Below are the code and all the weights of a small trained network. Each question names an input and a class and asks about switching units off, where a switched-off unit gives its printed mean instead of its output.

import numpy as np


def w(rows, s, z=0):
    codes = np.array(rows[::2]) - 128.0
    scale = np.full(codes.shape[1], s)
    scale[-1] = z or s
    return codes * scale


def f(y):
    return y / 2 * (1 + np.tanh(0.7978845608 * (y + 0.044715 * y**3)))


def log_softmax(a):
    a = a - a.max(-1, keepdims=True)
    return a - np.log(np.exp(a).sum(-1, keepdims=True))


def net(x, mask):
    res = np.array(x, float).reshape(1, 5) / 4 @ E
    y = f(res @ A[0][:, :-1].T + A[0][:, -1])
    res = res + np.where(mask, y, B[0][:, -1]) @ B[0][:, :-1]
    return log_softmax(res[-1] @ U[:, :-1].T + U[:, -1])


A, B = {}, {}
E = w([
[244,81,119,130,96,210,113,184,49,92],'x0',
[137,177,69,159,212,111,58,145,108,103],'x1',
[248,195,197,161,119,124,73,94,153,157],'x2',
[138,78,166,128,186,91,142,169,92,235],'x3',
[107,178,182,128,154,192,152,210,139,125],'x4',
],0.015)
A[0] = w([
[134,117,64,88,136,129,157,163,137,129,3],'neuron 0',
[2,82,46,94,105,134,156,183,44,102,28],'neuron 1',
[150,126,156,103,54,115,216,121,111,104,89],'neuron 2',
[94,172,180,129,153,241,143,250,166,118,32],'neuron 3',
[116,53,168,131,159,98,104,186,64,194,54],'neuron 4',
[91,141,95,138,32,185,58,132,183,51,75],'neuron 5',
[121,176,64,171,211,113,45,158,73,89,68],'neuron 6',
[155,2,75,162,91,80,71,63,130,118,33],'neuron 7',
[210,53,105,155,116,203,136,161,39,82,8],'neuron 8',
[116,171,98,103,91,163,163,117,113,26,86],'neuron 9',
],0.0094,0.0072)
B[0] = w([
[157,155,87,122,90,102,95,69,115,167,142],'neuron 0',
[194,199,194,182,94,117,100,129,153,150,250],'neuron 1',
[126,57,121,155,90,131,171,139,89,174,172],'neuron 2',
[90,148,108,90,111,121,60,102,21,90,208],'neuron 3',
[195,129,4,105,186,144,154,178,149,147,199],'neuron 4',
[186,134,61,122,229,125,174,147,130,174,204],'neuron 5',
[119,53,159,132,27,147,223,136,112,165,209],'neuron 6',
[76,149,130,82,129,162,32,188,43,62,199],'neuron 7',
[42,121,169,215,157,29,133,50,191,135,233],'neuron 8',
[145,90,121,101,184,143,135,129,106,209,196],'neuron 9',
],0.011,0.019)
U = w([
[164,124,58,109,206,122,137,136,122,155,74],'0',
[23,151,123,147,169,70,137,83,168,141,173],'1',
[249,174,185,159,101,124,75,107,115,138,146],'2',
[85,129,108,95,130,132,75,129,50,101,122],'3',
[119,56,133,110,61,144,190,139,107,144,133],'4',
[140,125,136,151,158,161,117,133,149,123,245],'5',
[117,128,132,120,148,146,134,134,191,66,74],'6',
[135,134,154,89,146,137,121,162,178,55,66],'7',
],0.015,0.012)

Each question gives the input, the list of numbers given to net, and the class t.
The units are the neurons (one row each of A and B). Each row of codes is followed by its name. A weight is (code - 128) times the scale printed after its matrix; where a second scale follows, it is the last column's (A, B and U).
mask holds one flag per neuron, in row order. A switched-off neuron (its flag False) gives its mean, the last column of its row in B, instead of its output. The means were averaged over made-up inputs and are rounded, as every weight is.
A unit's drop is (log p(t) with every unit on - log p(t) with that unit switched off) / (log p(t) with every unit on - log p(t) with every unit switched off).
The circuit of an input: a set's keep is (log p(t) with only the set's units on - log p(t) with every unit switched off) / (log p(t) with every unit on - log p(t) with every unit switched off). Starting from all 10 units, units are removed one at a time, each time the one whose removal leaves the highest keep (on an exact tie, the one counted first), for as long as the keep stays at least 0.8.
circuit, biggest first: the units of the circuit, biggest drop first
most important unit: the unit with the biggest drop
top k neurons: the k neurons with the biggest drops, biggest first
drop when u is switched off: that unit's drop, to one decimal
input [-6,-7,1,-3,5], class 4: most important unit -> neuron 8
input [-5,-4,-6,-3,-4], class 2: circuit, biggest first -> neuron 1; neuron 8
input [-6,-7,1,-6,2], class 4: top 3 neurons -> neuron 8; neuron 2; neuron 4
input [-5,-2,3,-5,-3], class 0: top 2 neurons -> neuron 8; neuron 1
input [4,5,-6,5,-3], class 2: top 2 neurons -> neuron 1; neuron 5
input [2,8,6,6,2], class 4: top 2 neurons -> neuron 6; neuron 1
input [8,2,7,2,-8], class 1: top 3 neurons -> neuron 8; neuron 1; neuron 3
input [-4,2,3,-4,5], class 3: circuit, biggest first -> neuron 8; neuron 1
input [-5,-6,0,-5,5], class 4: top 3 neurons -> neuron 8; neuron 4; neuron 2
input [-7,8,-1,-3,-6], class 4: top 3 neurons -> neuron 6; neuron 8; neuron 3
input [-6,5,-7,-1,1], class 2: top 2 neurons -> neuron 1; neuron 8
input [-4,3,-3,0,5], class 3: top 2 neurons -> neuron 8; neuron 3
input [3,8,6,-8,-3], class 0: top 4 neurons -> neuron 5; neuron 1; neuron 9; neuron 2
input [-7,4,4,8,-5], class 0: top neuron -> neuron 8
input [-5,-2,1,2,7], class 3: circuit, biggest first -> neuron 8; neuron 3
input [5,6,0,6,-7], class 3: drop when neuron 5 is switched off -> 0.6
input [-5,8,-1,2,8], class 3: drop when neuron 8 is switched off -> 0.3
input [-6,6,-2,-1,-8], class 3: drop when neuron 7 is switched off -> 0.5
